Below is a small trained network, with its code and all its weights. Each question gives an input and a target symbol and asks what happens when units are switched off, that is, made to give their printed mean instead of their output.

import numpy as np


def w(rows, s, z=0):
    codes = np.array(rows[::2]) - 128.0
    scale = np.full(codes.shape[1], s)
    scale[-1] = z or s
    return codes * scale


def f(y):
    return np.maximum(y, 0)


def softmax(a):
    e = np.exp(a - a.max(-1, keepdims=True))
    return e / e.sum(-1, keepdims=True)


def log_softmax(a):
    a = a - a.max(-1, keepdims=True)
    return a - np.log(np.exp(a).sum(-1, keepdims=True))


def net(x, mask):
    ids = ['ΛΨαβεζστ'.index(c) for c in x.split()]
    T = len(ids)
    res = E[ids] + P[:T]
    r = res
    for j in range(3):
        rows = slice(3 * j, 3 * j + 3)
        q, k, v = (r @ M[0][rows].T for M in (Q, K, V))
        z = softmax(np.where(np.tri(T) > 0, q @ k.T / 3**0.5, -1e9)) @ v
        o = O[0][rows]
        res = res + np.where(mask[j], z, o[:, -1]) @ o[:, :-1]
    y = f(res @ A[0][:, :-1].T + A[0][:, -1])
    res = res + np.where(mask[3:19], y, B[0][:, -1]) @ B[0][:, :-1]
    return log_softmax(res[-1] @ U[:, :-1].T + U[:, -1])


Q, K, V, O, A, B = {}, {}, {}, {}, {}, {}
E = w([
[65,189,153,160,81,169],'Λ',
[194,149,109,73,78,139],'Ψ',
[63,104,63,97,106,177],'α',
[139,202,124,157,141,120],'β',
[173,121,173,196,86,109],'ε',
[87,112,63,176,171,87],'ζ',
[94,105,131,108,88,19],'σ',
[128,7,113,123,98,119],'τ',
],0.016)
P = w([
[50,171,2,197,36,125],'0',
[94,167,37,183,86,129],'1',
[117,162,78,169,108,137],'2',
[137,157,118,160,125,149],'3',
[167,150,164,145,138,162],'4',
[201,150,203,140,156,184],'5',
],0.0078)
Q[0] = w([
[15,174,225,173,163,144],'head 1',
[203,133,149,124,163,4],'head 1',
[84,80,117,46,255,142],'head 1',
[109,114,137,120,218,70],'head 2',
[114,73,68,81,173,141],'head 2',
[86,151,135,17,103,145],'head 2',
[169,124,98,134,113,149],'head 3',
[161,143,100,171,53,112],'head 3',
[173,141,93,108,139,90],'head 3',
],0.018)
K[0] = w([
[29,213,183,176,169,152],'head 1',
[197,164,171,78,133,13],'head 1',
[70,76,120,40,251,161],'head 1',
[96,100,109,175,179,69],'head 2',
[128,88,82,136,128,163],'head 2',
[90,158,122,22,120,107],'head 2',
[99,97,146,140,153,155],'head 3',
[126,131,192,86,204,124],'head 3',
[78,141,161,133,148,134],'head 3',
],0.018)
V[0] = w([
[115,47,140,205,165,106],'head 1',
[95,112,204,123,93,111],'head 1',
[107,144,2,140,103,101],'head 1',
[103,193,141,69,125,26],'head 2',
[91,194,84,180,155,96],'head 2',
[193,186,155,167,138,230],'head 2',
[84,82,182,99,225,145],'head 3',
[71,202,68,100,79,22],'head 3',
[141,141,226,152,160,92],'head 3',
],0.0094)
O[0] = w([
[123,120,135,143,254,176,138],'head 1',
[116,121,73,131,168,109,122],'head 1',
[201,100,181,58,140,98,239],'head 1',
[192,150,107,175,149,191,100],'head 2',
[174,181,150,198,24,120,172],'head 2',
[170,81,14,116,95,73,109],'head 2',
[105,121,223,91,67,147,2],'head 3',
[183,70,22,201,96,124,236],'head 3',
[151,160,178,156,151,163,31],'head 3',
],0.0076,0.008)
A[0] = w([
[106,177,246,63,202,162,24],'neuron 1',
[182,96,161,149,94,253,161],'neuron 2',
[89,67,159,132,128,48,168],'neuron 3',
[131,134,82,146,107,105,130],'neuron 4',
[221,129,207,154,155,165,122],'neuron 5',
[34,126,102,183,135,101,72],'neuron 6',
[159,144,89,114,109,86,143],'neuron 7',
[65,123,49,59,135,101,119],'neuron 8',
[242,120,213,122,109,126,84],'neuron 9',
[38,95,72,123,94,46,135],'neuron 10',
[135,124,128,174,133,81,199],'neuron 11',
[47,62,111,77,103,127,136],'neuron 12',
[32,180,78,151,126,98,4],'neuron 13',
[183,92,234,183,187,104,104],'neuron 14',
[148,144,197,84,61,137,115],'neuron 15',
[194,97,110,95,114,195,156],'neuron 16',
],0.012,0.0046)
B[0] = w([
[52,137,91,36,128,4,133],'neuron 1',
[121,125,106,122,150,76,137],'neuron 2',
[181,117,167,135,134,131,188],'neuron 3',
[113,136,124,107,142,172,250],'neuron 4',
[121,161,140,72,107,164,137],'neuron 5',
[163,98,128,148,85,100,162],'neuron 6',
[138,135,143,109,133,174,252],'neuron 7',
[109,87,163,98,165,146,202],'neuron 8',
[109,135,61,169,143,127,146],'neuron 9',
[88,118,114,144,110,75,249],'neuron 10',
[136,122,153,142,164,83,226],'neuron 11',
[135,186,90,157,123,169,195],'neuron 12',
[187,127,123,144,46,177,149],'neuron 13',
[102,145,79,127,133,188,157],'neuron 14',
[82,216,164,151,79,120,134],'neuron 15',
[133,111,167,140,112,81,192],'neuron 16',
],0.027,0.011)
U = w([
[118,85,149,204,145,21,214],'Λ',
[140,106,89,128,56,121,80],'Ψ',
[153,80,187,62,111,138,159],'α',
[164,169,182,171,155,254,186],'β',
[103,133,82,94,108,70,62],'ε',
[116,122,132,127,107,108,4],'ζ',
[4,104,65,142,139,151,78],'σ',
[91,150,173,145,100,124,83],'τ',
],0.008,0.0037)

Each question gives the input, a string of symbols that net reads in full, and the target symbol t.
The units are the heads (3 rows each of Q, K, V and O) and the neurons (one row each of A and B). Each row of codes is followed by its name. A weight is (code - 128) times the scale printed after its matrix; where a second scale follows, it is the last column's (O, A, B and U).
mask holds one flag per unit, heads first, then neurons. A switched-off unit (its flag False) gives its mean, the last column of its rows in O or B, instead of its output. The means were averaged over made-up inputs and are rounded, as every weight is.
A unit's drop is (log p(t) with every unit on - log p(t) with that unit switched off) / (log p(t) with every unit on - log p(t) with every unit switched off).
The circuit of an input: a set's keep is (log p(t) with only the set's units on - log p(t) with every unit switched off) / (log p(t) with every unit on - log p(t) with every unit switched off). Starting from the 12 units with the biggest drops (on a tie, the unit counted first), units are removed one at a time, each time the one whose removal leaves the highest keep (on an exact tie, the one counted first), for as long as the keep stays at least 0.8.
circuit, biggest first: the units of the circuit, biggest drop first
unit that matters most: the unit with the biggest drop
top k neurons: the k neurons with the biggest drops, biggest first
heads that matter: for each layer, one digit per head in row order, 1 if its drop is at least 0.15 and else 0, layers parted by /
input τ τ σ τ τ, target ε: heads that matter -> 011
input ε β ε, target β: heads that matter -> 111
input β τ α Ψ, target α: heads that matter -> 010
input Λ σ σ Λ, target Λ: unit that matters most -> head 3
input α τ ε σ α, target τ: top 2 neurons -> (neuron 15; neuron 11)
input ζ ζ Ψ Ψ τ ζ, target σ: circuit, biggest first -> (head 2; neuron 3; neuron 14)
input Ψ τ Ψ Λ ζ ζ, target β: top 3 neurons -> (neuron 10; neuron 14; neuron 16)
input ζ Ψ σ Ψ σ ζ, target β: circuit, biggest first -> (head 2; neuron 10)
input ζ σ Λ σ σ, target σ: circuit, biggest first -> (head 2; neuron 9; neuron 14)
input τ τ α τ τ τ, target ε: circuit, biggest first -> (neuron 1; head 3; head 2)
input τ Ψ Λ τ τ, target σ: circuit, biggest first -> (neuron 1; head 3; head 2; neuron 14)
input β ε β β Ψ, target α: top 2 neurons -> (neuron 16; neuron 12)
input β α σ σ τ τ, target β: top 3 neurons -> (neuron 12; neuron 3; neuron 10)
input α τ τ ζ Λ, target Ψ: unit that matters most -> head 1
input σ σ α ζ α σ, target σ: circuit, biggest first -> (head 2; neuron 14; neuron 9)
input ζ ε ε σ σ, target β: circuit, biggest first -> (head 2; neuron 10)
input τ α Ψ Λ α, target α: heads that matter -> 110
input τ β τ Λ τ, target σ: circuit, biggest first -> (neuron 1; head 3; neuron 14; head 2)
input ε Λ Ψ σ α, target σ: heads that matter -> 010
input τ α α Λ, target Ψ: unit that matters most -> neuron 13
input τ τ β Ψ σ ε, target Λ: top 3 neurons -> (neuron 7; neuron 12; neuron 11)
input α Λ β α σ σ, target β: top 3 neurons -> (neuron 10; neuron 16; neuron 14)
input Λ ζ Λ Λ α α, target σ: top 2 neurons -> (neuron 12; neuron 11)
